Below is a small trained network, with its code and all its weights. Each question gives an input and a target symbol and asks what happens when units are switched off, that is, made to give their printed mean instead of their output.

import numpy as np


def w(rows, s, z=0):
    codes = np.array(rows[::2]) - 128.0
    scale = np.full(codes.shape[1], s)
    scale[-1] = z or s
    return codes * scale


def norm(h):
    return h / np.sqrt((h * h).mean(-1, keepdims=True) + 1e-5)


def f(y):
    return np.maximum(y, 0)


def softmax(a):
    e = np.exp(a - a.max(-1, keepdims=True))
    return e / e.sum(-1, keepdims=True)


def log_softmax(a):
    a = a - a.max(-1, keepdims=True)
    return a - np.log(np.exp(a).sum(-1, keepdims=True))


def net(x, mask):
    ids = ['βδζηθλμπστφψω'.index(c) for c in x.split()]
    T = len(ids)
    res = E[ids] + P[:T]
    u = 0
    for l in range(2):
        r = norm(res)
        for j in range(2):
            rows = slice(2 * j, 2 * j + 2)
            q, k, v = (r @ M[l][rows].T for M in (Q, K, V))
            z = softmax(np.where(np.tri(T) > 0, q @ k.T / 2**0.5, -1e9)) @ v
            o = O[l][rows]
            res = res + np.where(mask[u + j], z, o[:, -1]) @ o[:, :-1]
        u += 2
        y = f(norm(res) @ A[l][:, :-1].T + A[l][:, -1])
        res = res + np.where(mask[u : u + 12], y, B[l][:, -1]) @ B[l][:, :-1]
        u += 12
    return log_softmax(norm(res)[-1] @ U[:, :-1].T + U[:, -1])


Q, K, V, O, A, B = {}, {}, {}, {}, {}, {}
E = w([
[85,114,144,94,149,125,87,29,88,167],'β',
[144,89,218,104,180,159,99,19,98,149],'δ',
[107,109,183,94,208,124,80,77,106,172],'ζ',
[98,106,122,82,173,71,136,87,18,200],'η',
[104,175,120,94,47,64,44,193,152,179],'θ',
[151,212,37,119,119,101,112,21,83,134],'λ',
[136,183,148,134,71,132,208,83,207,54],'μ',
[94,197,243,143,103,134,179,113,125,130],'π',
[97,189,184,167,55,77,182,82,162,158],'σ',
[115,65,79,163,135,247,59,136,147,248],'τ',
[185,205,175,84,102,132,93,204,6,109],'φ',
[164,155,80,92,191,198,125,105,78,77],'ψ',
[180,127,103,11,174,41,140,186,171,112],'ω',
],0.018)
P = w([
[85,88,200,85,124,136,3,83,134,55],'0',
[75,125,118,110,99,108,64,104,95,60],'1',
[71,192,105,119,148,112,58,111,116,78],'2',
[158,163,103,122,93,110,67,106,98,93],'3',
[143,157,134,143,165,123,53,119,119,105],'4',
[190,147,127,163,164,110,58,120,95,107],'5',
[151,124,149,143,171,130,78,118,131,149],'6',
[150,133,147,137,171,136,89,130,143,166],'7',
[152,116,154,116,118,158,125,114,178,181],'8',
[162,118,142,147,151,163,130,126,159,163],'9',
[182,113,135,171,152,146,118,163,156,155],'10',
[169,88,134,171,126,160,147,159,183,145],'11',
[181,72,137,160,142,165,139,151,169,173],'12',
],0.011)
Q[0] = w([
[53,118,162,142,37,184,179,31,106,241],'0.h1',
[176,253,32,214,108,161,202,249,185,86],'0.h1',
[51,29,68,135,117,212,198,228,161,58],'0.h2',
[130,146,122,99,117,163,221,155,53,213],'0.h2',
],0.0056)
K[0] = w([
[119,12,143,131,193,153,145,123,135,168],'0.h1',
[81,111,183,2,121,34,110,76,59,50],'0.h1',
[54,127,158,94,74,68,55,110,108,53],'0.h2',
[97,50,77,167,117,165,121,162,170,157],'0.h2',
],0.0067)
V[0] = w([
[88,83,127,78,197,174,130,137,105,110],'0.h1',
[96,144,106,181,124,155,171,186,110,144],'0.h1',
[89,89,110,205,69,175,144,133,113,254],'0.h2',
[139,102,57,169,143,227,86,118,126,100],'0.h2',
],0.0085)
O[0] = w([
[120,124,140,166,190,148,84,162,139,83,197],'0.h1',
[114,79,150,108,103,170,171,117,93,127,2],'0.h1',
[193,56,171,168,155,128,111,109,82,153,61],'0.h2',
[10,42,108,113,144,207,147,169,153,154,119],'0.h2',
],0.011,0.0054)
A[0] = w([
[157,137,136,169,143,137,104,151,157,49,179],'0.n1',
[173,77,132,176,80,94,162,191,140,103,237],'0.n2',
[151,91,137,142,93,93,172,138,252,60,144],'0.n3',
[110,99,183,91,103,162,143,67,42,166,220],'0.n4',
[208,41,5,148,125,222,153,111,55,89,245],'0.n5',
[104,127,109,94,95,111,180,114,158,45,158],'0.n6',
[187,124,129,121,158,171,132,57,144,120,4],'0.n7',
[161,199,98,60,174,126,206,133,84,173,180],'0.n8',
[176,149,104,138,162,94,66,92,133,138,70],'0.n9',
[167,55,125,110,164,102,202,193,144,136,12],'0.n10',
[200,196,110,154,74,153,97,253,108,100,145],'0.n11',
[224,122,145,94,142,84,100,58,117,97,34],'0.n12',
],0.0074,0.0032)
B[0] = w([
[143,90,176,119,85,134,176,97,75,163,215],'0.n1',
[67,143,159,124,181,137,126,68,126,255,151],'0.n2',
[81,147,81,169,249,121,133,120,54,184,195],'0.n3',
[66,209,91,136,137,84,97,119,197,145,239],'0.n4',
[33,157,219,103,215,200,96,119,186,198,211],'0.n5',
[134,121,163,100,214,147,96,94,55,118,185],'0.n6',
[75,135,114,98,120,101,143,212,119,164,155],'0.n7',
[113,144,184,157,127,190,134,166,210,73,244],'0.n8',
[111,94,146,144,95,66,176,104,89,209,255],'0.n9',
[161,177,95,68,116,135,209,183,122,221,145],'0.n10',
[52,70,143,57,170,156,172,124,144,197,225],'0.n11',
[92,134,61,145,200,104,119,168,108,96,224],'0.n12',
],0.0065,0.005)
Q[1] = w([
[167,109,94,118,169,150,58,92,126,184],'1.h1',
[167,46,94,196,29,174,168,158,105,96],'1.h1',
[186,156,101,92,3,165,126,127,129,70],'1.h2',
[222,67,142,138,77,198,103,189,64,91],'1.h2',
],0.012)
K[1] = w([
[78,122,136,182,117,57,184,117,83,163],'1.h1',
[82,131,113,119,73,86,31,56,99,18],'1.h1',
[83,173,198,78,141,57,118,106,90,36],'1.h2',
[79,100,111,1,144,42,54,74,108,78],'1.h2',
],0.0078)
V[1] = w([
[194,100,107,1,156,150,188,248,45,172],'1.h1',
[170,59,18,64,199,66,109,92,163,134],'1.h1',
[135,122,18,176,130,152,124,64,120,166],'1.h2',
[114,104,139,153,33,158,30,167,102,161],'1.h2',
],0.0099)
O[1] = w([
[103,245,103,119,183,113,24,133,113,85,22],'1.h1',
[200,85,116,39,195,126,111,115,221,91,156],'1.h1',
[136,144,48,112,119,153,177,55,168,155,79],'1.h2',
[209,185,176,81,170,200,116,140,120,232,4],'1.h2',
],0.012,0.0027)
A[1] = w([
[198,172,173,77,190,95,80,131,137,203,106],'1.n1',
[103,148,157,195,173,201,173,144,149,102,93],'1.n2',
[114,130,118,138,113,115,231,81,189,168,121],'1.n3',
[89,169,192,208,97,124,138,138,65,59,82],'1.n4',
[179,175,74,42,202,212,204,135,74,119,80],'1.n5',
[131,242,94,180,142,81,157,131,122,140,175],'1.n6',
[29,58,73,87,100,245,54,161,77,77,129],'1.n7',
[170,212,141,71,133,151,89,169,162,43,79],'1.n8',
[153,180,143,122,104,124,81,143,186,47,2],'1.n9',
[160,54,73,93,156,101,77,71,84,117,53],'1.n10',
[157,157,183,166,128,254,126,96,112,156,125],'1.n11',
[112,174,214,184,22,103,229,128,88,253,80],'1.n12',
],0.0092,0.0061)
B[1] = w([
[117,92,88,152,29,82,117,179,125,151,255],'1.n1',
[141,57,154,197,121,126,192,175,188,142,167],'1.n2',
[161,176,92,98,92,186,103,116,128,147,201],'1.n3',
[144,131,95,61,182,171,99,212,95,177,207],'1.n4',
[40,88,79,61,115,179,109,3,112,193,183],'1.n5',
[130,123,210,120,102,254,156,122,130,165,214],'1.n6',
[157,135,123,238,225,245,183,168,215,146,179],'1.n7',
[134,135,145,51,135,74,198,69,195,119,180],'1.n8',
[103,230,156,77,203,56,166,136,210,113,148],'1.n9',
[193,100,57,207,143,181,30,154,134,122,161],'1.n10',
[137,160,189,205,145,76,205,45,154,187,218],'1.n11',
[192,173,142,179,202,114,201,108,168,111,234],'1.n12',
],0.0098,0.0077)
U = w([
[102,71,144,77,173,171,116,70,52,235,105],'β',
[162,72,212,100,124,156,125,111,91,96,133],'δ',
[146,26,220,111,109,146,95,160,144,112,135],'ζ',
[189,69,70,204,189,95,56,150,107,138,129],'η',
[148,140,123,129,33,92,115,210,145,227,97],'θ',
[173,163,17,46,124,194,123,114,121,164,131],'λ',
[24,87,85,155,52,104,164,117,113,120,167],'μ',
[154,125,189,194,173,74,200,203,53,139,156],'π',
[224,195,152,217,152,75,203,83,164,145,12],'σ',
[165,104,142,137,137,172,128,163,127,161,88],'τ',
[98,206,118,155,91,185,49,156,20,129,254],'φ',
[102,103,112,186,171,254,116,250,187,114,105],'ψ',
[145,201,164,84,207,79,120,133,194,99,103],'ω',
],0.0075,0.0046)

Each question gives the input, a string of symbols that net reads in full, and the target symbol t.
The units are the heads (2 rows each of Q, K, V and O) and the neurons (one row each of A and B). Each row of codes is followed by its name. A weight is (code - 128) times the scale printed after its matrix; where a second scale follows, it is the last column's (O, A, B and U).
mask holds one flag per unit, layer by layer, with each layer's heads first. A switched-off unit (its flag False) gives its mean, the last column of its rows in O or B, instead of its output. The means were averaged over made-up inputs and are rounded, as every weight is.
A unit's drop is (log p(t) with every unit on - log p(t) with that unit switched off) / (log p(t) with every unit on - log p(t) with every unit switched off).
most important unit: the unit with the biggest drop
top k neurons: the k neurons with the biggest drops, biggest first
top k neurons in layer l: the k neurons of layer l with the biggest drops, biggest first
which heads matter: for each layer, one digit per head in row order, 1 if its drop is at least 0.15 and else 0, layers parted by /
input τ δ μ τ η ζ φ μ η ω μ, target ω: which heads matter -> 11 / 10
input ζ η ζ, target η: most important unit -> 1.h1
input ψ μ φ π λ θ λ η, target λ: which heads matter -> 00 / 01
input ζ ζ ψ μ π, target ψ: which heads matter -> 01 / 01
input δ β δ δ η λ μ ψ φ ψ φ ψ ζ, target ψ: which heads matter -> 01 / 00
input ψ μ τ δ π η ζ μ μ, target β: top 4 neurons -> (0.n3 0.n6 1.n5 0.n8)
input ζ ψ π η η, target π: which heads matter -> 01 / 11
input φ φ π, target φ: which heads matter -> 00 / 10
input φ η ζ η π η η η η η δ ζ, target η: which heads matter -> 01 / 00
input ω η ζ β ζ μ θ η μ ζ δ, target μ: top 2 neurons -> (0.n3 0.n4)
input η π δ μ φ δ τ π ζ ζ, target σ: top 2 neurons -> (1.n12 1.n11)
input ζ η π η ζ, target π: top 2 neurons in layer 0 -> (0.n11 0.n1)
input η ζ η τ η η ψ, target β: top 2 neurons -> (1.n5 0.n5)
input ζ π δ, target π: which heads matter -> 00 / 11
input π μ η η θ μ ζ σ η ζ, target σ: top 4 neurons -> (0.n4 0.n11 0.n3 0.n1)
input ζ β π η, target π: which heads matter -> 00 / 11
input δ σ η ψ ζ π η η η η π λ, target π: top 3 neurons -> (1.n12 0.n12 0.n11)
input η η μ π η θ β η δ, target η: most important unit -> 0.h2
input π π ζ μ η ζ ω η, target ω: which heads matter -> 00 / 10
input ω τ μ, target λ: which heads matter -> 01 / 01
input η δ β, target η: which heads matter -> 10 / 10
input η ψ τ η π φ η σ λ ψ η ω, target λ: which heads matter -> 00 / 01
input η μ μ η π, target π: which heads matter -> 00 / 11
input μ ζ δ ω η π μ, target π: top 2 neurons -> (0.n6 0.n3)
input μ η μ ζ, target μ: most important unit -> 1.h2
input η η η ω μ ζ, target ω: top 2 neurons -> (0.n11 1.n9)
input ζ δ λ ψ η, target ψ: most important unit -> 0.h2
input ζ η λ, target λ: top 2 neurons -> (1.n3 1.n11)
